Each name stands for a flat space through zero: a line, a plane or more. A row that begins with a name and a colon came from that space; any other row is followed by the name of the space it lies nearest, among the names in its block.
todi-vure: [ 46   2  13   2  -2  31   8 -18  20  22   0   6 -17 -18  12 -74 -14   8
 -47  12  -3   7  25  16 -23 -16  27  -4  -1  34]
pip-zirim: [-14   9 -18 -21  23   9   2   0   6 -27   6  37 -23   8 -16  -4 -21  44
  19 -24 -16   7 -19   9  -8  -3  -8  -7 -27 -13]
gude-badu: [ -4 -22   3 -17  -5 -12 -28   4   1 -15   5 -13 -21  -1  -4  24   6 -29
  -9   2 -11  -5 -44  27  11  43  -7  20  -4 -14]
pip-zirim: [ -9   7 -13 -21   1   1 -10 -15  13 -35   2   3  17 -37 -15 -25  16 -16
 -30  17  23 -15  -8  17 -25 -30  23 -12  16  36]
pip-zirim: [-43   9 -26   2 -14  23  27  12 -17 -32   2   6  33  -8 -23  -4  30   0
 -11  22  31  -3  50  -1 -33 -24  19 -21  48  30]
naf-gok: [-15  -3 -11   4 -20  42  17  -7 -17   0  -8  12 -19  43   3 -37   1  11
  -2 -24 -10  17  53  13   6  22   9  12  -3 -25]
bifin-gop: [ -3 -14  -3  13  -8  29   6   7   3  19  -4   1   1  -6   3 -18   2   9
 -14  -1   3   3  11 -11   4   6   0  11  -7  -1]
gude-badu: [-47  -3 -19  43  11  34  14  44 -10  15  -2  30  18  17 -27  38 -16  59
  45 -30  15   4   0 -78  19   1 -32 -14 -30 -35]
naf-gok: [-26 -18  21   5  15  28  -3  30 -11  -8  -9 -19   3  -3   0  17  -1  -8
 -20   4   5  26  -9  15  40  34   3  17  -5 -15]
pip-zirim: [ 50  -8  19   2  -4   5   6 -31   9  40 -10 -20 -20   3  42 -50   0 -14
 -26   0 -25   8  17  26  15  -1  10  28  -8   0]
naf-gok: [  1 -10  -6  10 -13  15 -17   4  13   2   3  10 -21  -6  12  -2 -23  31
   0 -17  -1  -2   0  -2 -16  19  -6  12 -25 -13]
bifin-gop: [  0   0  -7  14   3   6  17   6  -3  17   0   4   8   1  -1   0   5  13
   7   3   0  -1  11 -19  -1 -13  -7  -4   5   3]
todi-vure: [  6  19  16  37 -19  12 -29 -26   9 -16 -18 -27  10  -4  38 -27 -14  -3
 -21 -17  35  -3  48   6  -4 -20  32   4  -6  -4]
pip-zirim: [  5  -3   5  -8  16  15  17   4   8  13  -3   8   1 -19  14 -17 -10  27
  -7   1  -8  16   3   7   5 -10  -1  10 -16   5]
gude-badu: [ 36 -27  -4  16  -2  -2 -10 -11  25  37   1 -20  -8 -38  25 -12  14  -9
 -30  16 -10 -21 -34   0  -2  -5  -8  28  -4  13]
naf-gok: [-27  -7 -26  56  -3  62 -15  -4  11  -8 -18  -4  16  -8  -8 -36  15  10
 -32 -20  38 -18  12 -36  14 -25  15   5 -11 -11]
fesaf-bute: [ -4  12 -31  25  28 -10   9 -14   9 -13  -3   1   0  -5  16  16  11  35
  19 -11  -8 -17 -10  -3  -7 -47 -11   4   2  -7]
todi-vure: [ 25   2  11  10  22  32  39  15  -4  31   2  12  -9   7 -11 -34  -7  18
 -18  16 -15  21  17  -6   2 -10   7 -16  11  22]
pip-zirim: [  7   9 -42  24  37  29  35   2  17 -31  12  13 -30 -30  19 -11   1  79
 -22  18 -18  -3  18  45 -65 -48   9  -3  34  36]
todi-vure: [ -3  25  -3 -13 -10 -36 -16 -25   3 -27  -1   0  15  -2   6   7  -2  -8
  19  -8  15 -14   9   3 -18 -26   8 -13   2   4]
fesaf-bute: [-12  13  23 -12 -16   3 -26  -1  -5 -16  -5   5  18  10 -28 -16 -14 -33
  -4 -10  32   4   5 -20  14  10  18 -24 -13  -1]
pip-zirim: [  2  11  -1   0 -13  -4 -17 -21   3 -13  -5  -4  12   2  -9 -22   9 -29
 -11  -3  20 -14   7  -6  -3 -15  17 -11   5   7]
fesaf-bute: [ 23 -17  47  22 -45  27 -15  15   6  49  -7 -21   8 -18  33 -25 -32  -6
 -29   5  25  19  48 -17   1  39  14  14 -19   5]
todi-vure: [-35 -35 -22  13  11  33 -15  19  13 -10  -6  -1 -19 -22  24  26  -7  47
  -1 -25 -10   5 -31  14  18  30 -24  49 -40 -40]
todi-vure: [ -9   3   0  -6  15 -14 -25  -3  -2 -37   1 -14   7  -1 -35  12  22 -50
 -18  13  14 -16 -45   6  14  -3  12 -17  20  10]
fesaf-bute: [ 42 -10  28  18   1  24  -9  -3  22  37  -5  -8 -18 -21  31 -38 -30  17
 -31  -2  -4  12   4   3   4   7   9  15 -28   6]
bifin-gop: [ 21  11  37 -15  17 -15  13  16   4  23   3   3  17 -23   2   2 -24   6
   2  19   3  21  -3 -11   5 -10   1 -18  -8  25]
fesaf-bute: [ 17  -3 -10   5  16  18  34   8  20  24   6  12  12 -54  16 -22  -2  47
 -21  27   0   2  13  -2 -36 -41   1  -1   8  44]
gude-badu: [ 15  -5  23  26 -15 -16 -47  -2   9  -1  -4 -29 -11   0  21  25 -19 -18
  -3 -11  13 -10 -17  -3   9  26   1  10 -16 -19]
pip-zirim: [ 18 -17  29  -1  -5 -10   9  17 -14  48   0 -17   9  14 -12  11  11 -46
  -1  19 -10   8 -17 -22  38  29 -11   1   8  -1]
naf-gok: [-15   2  -5   3  -2  13   7   0  -4  -4  -6   3   9   2   3  -6   2   9
   2  -7   7   5  18  -3   5  -6   3   3  -3  -6]
bifin-gop: [-30  32 -13 -18  29 -43  -4  -2  -8 -50   3  12  19   8 -24  48   3   5
  44  -9   8  -9 -28  -6   1 -33  -8 -28   4  -6]
naf-gok: [-14 -14   9 -21 -12  17  10   5  -7  27  -8  11  14   4  -3 -19  -1  -6
   5 -12  -1  16   8 -16  32  19  -8  15 -27 -17]
gude-badu: [ 33   4  21  24  15  -3 -13   7   5   8   4 -10 -24  11  -3   4 -19  -4
 -10   4  -7   1 -19  -1   2   9   4 -13   2   3]
fesaf-bute: [ -1  14  29 -21 -28 -13 -21  -5  14  19  -5  18  42 -28  -1 -19 -34  -1
  15 -14  39   3  14 -49   1 -11   4 -16 -46   7]
gude-badu: [ 39  27  17  17  36  -3  26 -16  -2  18  -7  -7   4  15   0 -31   4  -8
  -9  12  -9   8  10  -4  16 -47  16 -25  18  21]
naf-gok: [ 11   3   2  -7 -15 -21 -22   2   1 -24  15   1 -33  11   1  23 -19   2
   6   1  -9  -4  -4  27 -35  30   1  -7   9   0]
todi-vure: [  4   7   4   6 -20  -8  12  -4  -6  22  -2   3   7  14  22   2 -12  17
  26 -12  -1   6  40 -15  -6  -1  -7   3  -7 -11]
bifin-gop: [ 10 -27  -7   0 -10  14 -27  -8  22  26  -2   9  -8 -17  -5 -22  -2  -6
 -12 -17  -1 -17 -44 -26  17  15 -14  21 -42 -15]
todi-vure: [-17 -21 -25  11  32  54  36  25   0  -1   1   8  -8 -17 -15 -16  22  28
 -34  19 -12  10  -8  14   1  -7   0   8  19  16]
todi-vure: [-28  18  -8  23 -17 -19 -17 -16 -14 -21 -13 -18  27  25   6  24  14 -21
  27 -21  26 -15  24 -21  14 -15   3  -3   6 -26]
naf-gok: [ -5  -3   8 -18  17 -15  17   5  -5   1  -2 -11   7 -12  19  20   6   4
   6  10 -15  15  -4  25  15  -1  -7  17   3  -1]
bifin-gop: [-10 -20 -50   8  10  33  38   0   1   7   5  15 -12  -6  -5 -19  36  28
 -13   9 -23 -11   2   9 -18 -18 -11  16  23   9]
bifin-gop: [ 37 -25  -7   4  -3 -10 -18  -3  21  42  11  10 -26  -7 -10  -2  -3  -5
   1  -3 -23 -24 -62 -28   2  17 -26  10 -25  -5]
bifin-gop: [  9  -8 -10  -3  -2 -24  10   7  10  33   9   8  22 -30  -4  19   9   6
  17  15   0 -18 -24 -36 -12 -19 -23  -3  -1  17]
fesaf-bute: [-22  25 -18 -12  39   2   0  -8   0 -45  -2  21  14   4 -47 -10  13  -6
   1  -5  12  -8 -32  -9  11 -43  11 -34   4   9]
fesaf-bute: [ -1  23 -15   6  43  -2   2 -12  10 -32  -2   9   1  -7 -14  -4   3  17
  -1  -4   2  -8 -26   2  -1 -49   7 -20   2  10]
gude-badu: [-18 -22 -20 -16 -19  -2  -2 -16   5  10  -8  -9  21 -25  18  -6  30 -15
  -4  -3   2 -14  -5   2  12  -3 -10  37 -10  -9]
fesaf-bute: [ -1  -1  22  -9  35   8  25  30   0  12   1   0  22 -32 -11   7  -3   8
 -14  29   3  22 -17  -4  16 -13   1 -11   6  28]
todi-vure: [-13  -2 -24  16  16  42  26   0  13  -1  -6  17  -8 -21  33 -22 -13  76
  -3 -16  -8  13  32  13 -16 -26  -2  21 -19  -5]
naf-gok: [-12 -10  16   3 -13  43   4  15 -16  17  -7   9   0  31 -27 -31  -5 -18
 -12 -11   7  20  18 -22  33  33   7  -5 -13 -16]
fesaf-bute: [  3  -5   6  10  -9  22   3   5   4  16  -3   1   8 -12   1 -23  -4   3
 -17   4  12   4  16 -13  -1  -1   8   0  -4   9]
fesaf-bute: [ -8 -28 -12 -22 -63   5   1  -9  -2  50   0  20   9   7   7 -22   4  -8
  20 -20  -3  -8  25 -33  -1  35 -22  29 -31 -23]
naf-gok: [  3  17  15   2   3 -13  -3  10  -1   5   4   9  30  -6 -36   3  -5 -20
   6  12  27  -7 -10 -46   0 -21   5 -41   5  23]
pip-zirim: [-12  18  -6  -3   3   7  -9 -10   2 -18  -4  21   8  11 -22 -19  -9   4
   9 -20  16  -4   2 -21   3 -18   8 -21 -17  -5]
gude-badu: [ -4   3  -3 -13  -1  18   6  -3   1 -18   2   8  -4  -6  -9 -27   2  -1
 -23   8   5   6  15  21 -16  -3  18  -7  11  18]
pip-zirim: [ 11  -2   3  22   1  -7  -5   4   1  11   1 -10 -13   9  16  20  -9  11
  11  -6  -9  -2  -3  -3   1   8 -10   7  -3 -13]
bifin-gop: [  9  13  24  -1  21   3  28  26 -12  -2   6  -2  -4   4  -1  11 -15  15
  -5  24  -7  29  23  20 -10   2  10 -20  26  23]
naf-gok: [-20  -2 -29 -11 -35  -5 -17 -29   2 -20  -3   4   6   2   5 -12  18 -13
   5 -17  12 -23  16   5 -17  -4   3  14  -2 -11]
bifin-gop: [  7  -3 -15 -23  33  22  38  -4   5   0   2  16 -10 -16  -1 -36  13  23
 -22  15 -25  13  -2  33  -5 -25   5   6  10  23]
gude-badu: [-23  20   3 -22  28 -17  10   9 -18 -38   1   5   7  18 -23  27   4  -7
  18   3  -3  13 -10  16  12  -6   2 -21  16  -1]
gude-badu: [-30  12   5   6   2  -9  -9   9 -13 -19  -6  -1  14  20  -7  32  -8   2
  29 -19  14   6   4 -16  19   5  -5  -8 -10 -26]
bifin-gop: [ -6 -14 -26   5  13  34  28   3   6  17  -1  16   0 -13  -4 -26  16  26
 -13   2 -11  -1   0  -7   0 -18  -7  11  -1   6]
gude-badu: [  5  31  -2  13  13  10  34 -14   0   6  -9   8  32  -8   8 -36   2  22
   0   6  17   6  52 -16 -12 -65  19 -23  14  27]
todi-vure: [-23  16 -15  38  50  41  22   9  -2 -18 -14   9   1  10  -1  -5  -5  53
   4 -21   1  15   8 -10  24 -39   2  -7 -11 -16]
pip-zirim: [-13  12   0 -20 -25   8 -11 -30  -5 -11 -13  12   6  25   2 -40  -5 -13
   8 -32  10   4  33   0  14   1  14   4 -25 -23]
[  8  20  -3  -2   3 -15  16 -12   4  24  -2  17  42 -10 -21 -20  10  -8
  15   5  18 -15   3 -53   0 -53  -1 -30   0  23]
naf-gok
[ -3  12  32 -22  36 -13  -6  14  -3 -12  -3   1  14  -4 -24  14 -13 -18
   3   5   5  19 -39  -4  37  -2   3 -20 -13   3]
fesaf-bute
[ -7   5 -10  36  -2   1 -21 -17  -2  -9 -12 -14  -7  29  14   8   3  -1
  14 -32   4 -13   2 -11  21  -4  -3  11 -12 -38]
fesaf-bute
[-16   9  16  21  -1  23   1  23 -22 -31  -1 -14 -18  33  -1  15 -14   4
  -9   2   6  25  40  27  -3  31  19 -11  25  -8]
bifin-gop
[ -1 -11  -9  14  22  -8  13  16  -3  28   1   4   2   7  -8  32   8  11
  26  -4 -18  -5 -36 -32  26  -2 -31   5 -10 -18]
gude-badu
[ 15   0   0  -4 -11  -8   4  -3   5  11   6   4  -5  -8  10  -4  -6   9
   2   6  -5  -3  10   3 -22  -1  -2   0   3  11]
gude-badu
[ -1   1  14  -6 -25 -31  -9   3  -3  12   2  -8  13  -5  23  31 -14   1
  27  -3   6   1  15  -8  -7  14 -11   8  -9  -9]
fesaf-bute
[ 15  18 -21  -1  39 -26  19  -7  -5 -12  11  16 -24  29 -20  19   8  14
  28  -1 -34  -9 -31   5  -7 -25 -14 -21  17   0]
bifin-gop
[-26  17  -5  -8  29 -28 -14   5  -3 -42   0   2   8   1 -14  47  -3   5
  28 -10   5  -3 -36   0  12 -13  -9 -13  -5 -13]
todi-vure
[  9 -22 -23   3  -1  42  15  -8  18  29  -2  23 -24 -12  19 -45  -7  47
 -12 -18 -22   4   6   3  -5   1 -10  30 -32 -10]
todi-vure
[  1 -10  -4 -20  -9 -12   5  -3  -8  11   3   4 -10  16  -2   6   7 -12
  14  -4 -20   1  -8   7  10  21 -13  12  -4 -14]
gude-badu
[ -6   5 -31  12  15 -19  18  -7   6  -1   2   2   6 -13  21  27  13  37
  26  -1 -11 -15  -1  -2 -18 -37 -19   9   7  -1]
fesaf-bute
[  5  -2  -5  16  -8  10 -14   3  20  16   2  19   3 -21   0  -9 -23  32
   6 -15  14 -11  -7 -37 -16  -9  -9  -4 -32   0]
naf-gok
[-50  13 -30 -12 -28  22  15  -9 -20 -40  -4  19   9  26  -6 -14  10  15
  14 -19  14   5  66  14 -23  -2  13  -3  14 -12]
pip-zirim
[ 11   5   6 -11  26   2   4   5   3 -14   6   3  -4  -9 -27 -11   5 -15
 -23  21  -2   2 -28  11  -1 -11  12 -21  17  27]
todi-vure
[  3  23  13  53  50  46   7  34   1 -16   0  11  -8  12 -39  -8 -26  33
 -19   3  18  15  -5 -30   5 -24  18 -50   7  16]
gude-badu
[  3 -16  -9   6 -18  16   6   0   1  31  -1   9  -6   8   3 -15   1   7
   4 -11  -8  -3   7 -19   4  14 -12  14 -15 -13]
gude-badu
[ 11   4   5   8  -9  14   2   0   1   7   2   7  -9   9  -1 -19 -13   9
  -6  -3   2   5  21  -4 -12   4   8  -9  -1   4]
gude-badu
[ 31  29  21 -12  27 -25   8  -4  -2 -24   9  -5 -14   4  -6   0 -11  -7
  -9  24  -9  10   0  35 -22 -19  21 -32  32  34]
gude-badu
[-36  -1 -28 -21  33  47  36  -6  12  -2 -15  30  37 -41  -6 -50  18  39
 -14  -8   9  11   2 -10  21 -56   3  12 -27  10]
bifin-gop
[  9 -15  14   2  -7   3  17   9  -5  30  -3 -19   7 -10  22   2   9  -8
 -11  18  -7  11  16   8  10  12  -3  19  11   6]
pip-zirim
[ 14  27  34  29  17 -27 -21   5   8 -18  -4 -28  11 -19  32  35 -32  15
   6   4  23   7   8   4  -7 -21  12 -14   0   8]
fesaf-bute
[ -3  -2  32 -44  -6  -8  -7   9   2 -26   3 -15   7 -39  15  -1 -11 -17
 -32  29  11  24  10  55 -14  21  24   6  10  30]
bifin-gop
[ -8  -9  23 -45  14 -41   1  45   1 -24  24  -4  -5 -48   6  75 -23  19
   8  40 -10  21 -33  45 -33  35 -14   0  14  28]
todi-vure
[-21   2  -2  18 -50 -15 -13 -10 -12  -2  -8 -27  26   7  33  21  11 -17
  15  -7  26 -11  55  -6 -11   7   4  16  14 -15]
todi-vure
[-54  15   5   5   1  15   3  24 -15 -40  -8  -1  33  -6  -3  27  -9  20
  10  -4  36  19  37  -3   1  -4  11 -12   5  -4]
naf-gok
[ -7   7 -10  -5 -10 -12  -9 -15   3 -15  -2  -2   8  -5   6   0   6  -5
   4  -5   9 -11   7   4 -12 -13   4   1   2   1]
todi-vure
[-17  -1  14 -32   2  -1 -18  -3  16  -8  -9   8  24 -41  10  -9 -18   9
  -2 -12  18   9 -16  -1  15  -6   1  13 -44  -2]
pip-zirim

Rows lie near named flat spaces through zero. A row that begins with a name and a colon came from that space; any other row is followed by the name of its block's space that it lies nearest.
kip-kibo: [-10 -14  24   9 -17  16   7   8  -1  25   4  -7   9 -14 -22 -28  15 -20
 -21 -12 -34   6  31  20   4 -38   9   0  -2   5]
fut-gonot: [ -5 -13 -11  -2   0 -14  12 -25 -27 -32 -14  -1 -12  15  17  25   3 -35
 -13 -19   4   9  -2  -7  20  -6   1  -8  -2   6]
kip-kibo: [  1   2   7  17 -13  -8   9 -11 -10 -13 -13  -8  -3   7   3  -3 -11  -6
 -17 -11   2  15   4   4   2 -18 -10  -5  -1  10]
kip-kibo: [ -1  -9  19 -22  10   6  -7   7 -17  12   6   2  -1  -8  -6 -13  18 -31
  -9  -6 -44 -22  17   8  -3 -16   3   5   1 -11]
kigu-tef: [  0  -6  14 -15  13   7  -2  -1 -12   6  18  11   9 -12  -2  -1   3 -15
   4   0 -23 -16   7   5 -11  -5   2   4   2   0]
kip-kibo: [ 15 -19   2 -12  31   5 -12 -16 -35   3  14  -1  16   1   4   2  16 -25
   8  -3 -14 -27   2   4  -6  12  22  19  13 -25]
fut-gonot: [ -6 -11  -2   1 -21   8   6   0  20  12   2  -2  13  -1 -10  -1  17 -18
   2  -8   0   4   0  -5  32  -4  21   4   8 -15]
kigu-tef: [ 35  -6  14  22  18   6   3 -28 -20  -3  28  20  16 -21  -3 -19 -16 -33
   8 -28   7  -8 -19  -8   1  -4  18  10  -2 -19]
nad-mazo: [ 17  17 -10   0  58 -31 -28   1 -22  18 -15 -18   1  26  10  -4 -25  80
 -12  25   5  -5  22   0 -57  52 -22  30   1  -4]
kip-kibo: [ 26  -5  17  49 -20  18 -14 -24 -17 -17 -13 -34  -4 -17  25 -67  38   1
   5   7   5  -2 -19  38 -12 -25  24 -21  -8 -10]
nad-mazo: [  3  -4   5  -5  -2  -3   5 -21  12   2  21  13  33  -4   7  16  -8  -2
  17   2   6  -5 -11 -15   8  19  12  12  16 -10]
kip-kibo: [ 24  -8  14  -6  38  14 -17 -10 -42   5  23   0  23  -6   0  -6   2  -5
  16  11 -13 -36   1  17 -38   8   9  22  17 -16]
nad-mazo: [ 41  20  33  -4  19 -58  -2 -65 -20 -25   0  15  28  13  44   0 -43 -20
 -18 -30 -21 -14 -21 -40   2  24 -18  26  17 -36]
fut-gonot: [ -4 -13   8 -15  30 -11  -4  -9 -21  20   9   3  17   4  -4   6  -2   3
 -14  -3 -29  -6  32  -1 -15  12   3  21   5  -2]
kigu-tef: [-15   9  17 -28 -17  -7   0   3  26  -3   4  13  -7 -15  18  -5  12  -9
   4   6 -33  -9  -5  -7   7  -5 -10 -18  -8   5]
fut-gonot: [  2   7 -27   8  16   5   0  16  10 -11   1  17 -47 -18   0  -8  -2   9
  10  -7  27  14 -18  -7   1   7  -2 -28 -41  17]
kigu-tef: [-26 -25   1  14 -21   0  23 -36 -26 -25  -5 -14  25  13  15  32   2  -8
  -9   4   6  23  19  18  -2 -16   6  -8  16  36]
kigu-tef: [-10  -3  -3 -21  13   8  -8  17  -7  11   5  -3   7   6  -8  16   5  12
   8  20  -9 -16  12   8 -18   8  -4  10  12   2]
fut-gonot: [ 10  20 -17  51 -44   1  10   9  15 -14 -37 -33  -1  33 -16   3 -26  29
  -9   2  64  31 -19   4  15 -14 -14   3  17   0]
kigu-tef: [  6  16  12 -52  12  27 -39  35  28  20  30   6  14 -21  11 -12  35  25
  58  57 -25 -66 -28   9 -30  32   6   5  19 -31]
fut-gonot: [  1 -10 -15   2  -1  -4   2  -7  -6  -8 -11  -6  -8  11   2   8  12 -19
  -4 -12  10   4  -4  -7  24   3  12   1   0 -12]
fut-gonot: [  2  -7  -4  -8  22  11   1  18  10  25  22  27 -16 -26 -24 -15   2 -18
   0 -21 -12   0   8 -10  10  -2  12  -2 -26  -3]
nad-mazo: [  7  14 -17  34  -4 -15 -14   8 -33  -8 -60 -65  -1  62  -2   7 -13  60
 -29  26  35  14  18  27 -30   3 -26  23  29   0]
fut-gonot: [ 13  16  19   4  24  27   1  32  11  20  41  43 -25 -56 -27 -39 -24   0
  13 -10 -13  -6  -4   6 -34 -22 -14 -19 -41  23]
fut-gonot: [ -4 -17   8   0  15   0  10 -13 -18   9  15  12  10  -9  -9   3  -5 -20
 -12 -18 -17   6  22   1  -2  -9   8   6  -5   9]
kip-kibo: [  7  14  -5  23  -1 -17  -4   0  -6   7 -25 -29  18  36  -7   9 -28  49
 -17  13  25  14  13   4 -19  13 -18  26  23  -2]
fut-gonot: [  8  -7  -4  20  18  12  -6 -20 -23 -22  12   0  -8 -20  25 -15   9  18
  21  16  16  -1 -13  22 -35   6   9 -22 -17  22]
nad-mazo: [ -4  -8 -15  23 -31  -3   9 -13   2 -19 -27 -23  -4  19   7   4  15 -11
  -9  -8  25  21  -8   2  32 -10  12  -8   6  -4]
kip-kibo: [ 37  15  -8  -3  23  16 -25   9 -11  -7  12  -1   5   2   2  -3  -1   7
  38  19  29 -40 -42   0 -17  25   5  16  18 -36]
nad-mazo: [ -4   6 -25  -2  34 -14  -3   7   6   7   2  12 -17   1   1  11 -19  44
   2   7  20  15   7 -12 -20  35  -9  -1 -22  18]
nad-mazo: [ -8  -6   0 -30  -1 -11  -4  -2   2   8  -4  -5  20  21   1  25  11 -15
  -2   2 -18 -17   7 -14  20  15   6  22  26 -25]
fut-gonot: [  3  -9  24  23 -42  30  14 -12  11  -5  19   2  26 -23  -6 -18  10 -33
  15  -5   1   0 -16  15  15 -37  19 -10  12  -1]
kip-kibo: [ -9  18  17  -2   6   4  -8  11   9   2   9   4  -7 -20  14 -19  -8  51
  10  33 -13  -2   6  20 -53   1 -25 -20 -16  36]
kip-kibo: [ -6  11   7  -9  -3  -5   3  -3   3 -24   2  15 -25 -17  23  -4  -2  -4
   5   2 -10   0 -13   0 -10  -8 -18 -29 -22  23]
kigu-tef: [ 40  20  19  26   2   2   5  -3   0  -5  13  25 -15 -25 -13 -36 -32 -34
  -5 -40   6  -1 -28 -15   8 -24  -9  -2 -18 -18]
nad-mazo: [  9 -17  -6  -5  16  -7  -7 -28   5  -7  12  16 -18 -27  29 -27  37 -30
  10 -19 -14  -5 -18 -15  28  18  35 -18 -30 -19]
kigu-tef: [ 12 -18   2  33   9  22   4  -3 -35  -2   1  -6 -19 -17 -15 -32  12 -29
 -13 -23   0  10  10  25  -5 -35  16 -12 -21   9]
kigu-tef: [ 10  -5  -2  37  -8  12   0 -13 -30  -7 -11 -35  36  28  -7  12 -14  30
   3  21  38   5   4  27 -27  -2   2  22  37   4]
nad-mazo: [  1  14  14   1  -1  35  -5  40 -24   1   4  -9   0   1 -28   4 -18  14
  10  28   3 -20   6  37 -50 -32 -30   2  16  22]
kip-kibo: [ -2  13  -8  27 -10  12  -4  24  33  34   0 -17  26   8 -26  -7 -18  74
  10  31  34  16  10  11 -24  17  -3  17  14   7]
kigu-tef: [-34 -38 -40 -28  46  -9   8   0 -32  17   1   2   4  27 -17  60   6   2
 -15  -3  -1  13  50  -7   2  31  16  22   3  18]
nad-mazo: [-16 -10 -11 -17  -2 -20   7 -13  32  21   6   8  29  11   1  27   0   9
  -1  -3  -1  11  11 -30  32  35  17  19  13 -14]
kigu-tef: [ 31  -3  -9  34  34   5  -2  -5 -48  15   2 -18  40  34 -37  22 -47  23
  -7  -3  43  -1  14   9 -33  11  -2  54  38 -14]
nad-mazo: [  8 -11 -12 -15  17   9 -18  -3 -20 -11  -1  -9  -8   2  16   0  34 -13
  19  12   0 -27 -15   8  -1  15  19  -1   4 -19]
[ 10   0  -7   3 -21  -2  -6 -14 -11 -30 -22 -23  -1  21  21   7  20 -21
   7   4  16 -12 -28   2  21  -1   7  -2  20 -23]
fut-gonot
[ 28 -17 -27 -14  34  17 -21 -17 -11 -13  29  14   5 -12  19   7  34 -25
  53   6  27 -39 -48 -13  15  45  47   6   5 -44]
kip-kibo
[ 30  -6  24  14  -6  11  -5 -24 -45 -20  -2 -17  22   9   5 -10   5 -47
  -1 -11  -7 -27 -15  16  -2 -27   8  16  30 -29]
fut-gonot
[ -6  44  27 -26 -25 -16 -27  50  25   7 -48 -29 -47   9  11 -47  18  30
 -27  26 -53 -18   8  15 -19 -24 -51 -18 -12  -6]
kip-kibo
[-13  23  16  21 -57  19  11  29  65  23   5  -2  23 -11 -24 -15 -16  39
  12  20  17  19  -6   5   4 -19 -11  -6  10  13]
fut-gonot
[-23 -18 -21 -19 -12  19  13   7  27  -2  22  24  -1 -16  -6  28  20 -27
  26  -2  12   3 -13 -13  35   6  25 -15  -6   7]
nad-mazo
[ 39  14 -19   9  31  20 -28  23   1  18  12  -5   9   5 -19  -9  -7  30
  36  19  42 -31 -31  -2 -18  36  13  29  16 -41]
kigu-tef
[-19  -5 -35 -12   0  -3 -15  24  53  41  -8 -16   9  14  -8   5  30  56
  14  28  18   8   9 -13  22  52  27  14   5 -21]
kip-kibo
[ 12  -4 -21  41  -5 -19   9 -22   2  -7 -23 -12 -11  13   2 -10  -8   5
 -20 -28  36  36  -4 -13  29   7  13   0 -14  -7]
kigu-tef
[ -9   7 -13 -19  24   9  -7  16  23  13  31  24   8 -16  -1  19 -12  46
  36  31  16  -9  -7  -7 -29  38  -3  -1  -5  17]
kip-kibo
[ 25  31  14   9   5  22 -17  34  14   9  14   9 -15 -25 -13 -38 -15  25
  22  16   6 -20 -25  12 -35  -9 -19  -7 -12  -3]
fut-gonot
[ 25  -1   9 -19  12 -17  -7 -32 -28 -40  -2  14 -24  -8  38  -9  17 -67
   1 -28 -23 -28 -34 -17  24  -3   5 -12 -10 -30]
nad-mazo
[-11  -1  -4 -12   0 -20   6  -9  10   2  -4   5   3   9   7  16  -6   2
 -10  -6  -6  10   9 -17  13  13  -3   4   0   2]
kigu-tef
[ -7 -11 -16  24 -20  -5  16 -23  26  -6   2   6   4  -7   9   1   5   1
   4 -13  28  32 -11 -14  33   9  23 -13 -12   6]
nad-mazo
[-19  19  22 -29 -28 -34  -2  -9  40   4 -13  -4  20  13  28   7  -1  26
  -9  18 -33  -1   5 -18   8  17 -21   3  16  -5]
kigu-tef
[  4  25  12  48 -19 -25   7   0  -1  15 -38 -41  27  42 -18  -3 -55  74
 -42  10  24  38  33  13 -34  -7 -40  29  25  17]
nad-mazo
[ 11  21  34 -25  17  -1  -3  20 -11   9  17  24  -4 -15 -14  -8 -31 -17
  -8  -7 -40 -25   6  -3 -28 -21 -35   8  -2   1]
fut-gonot
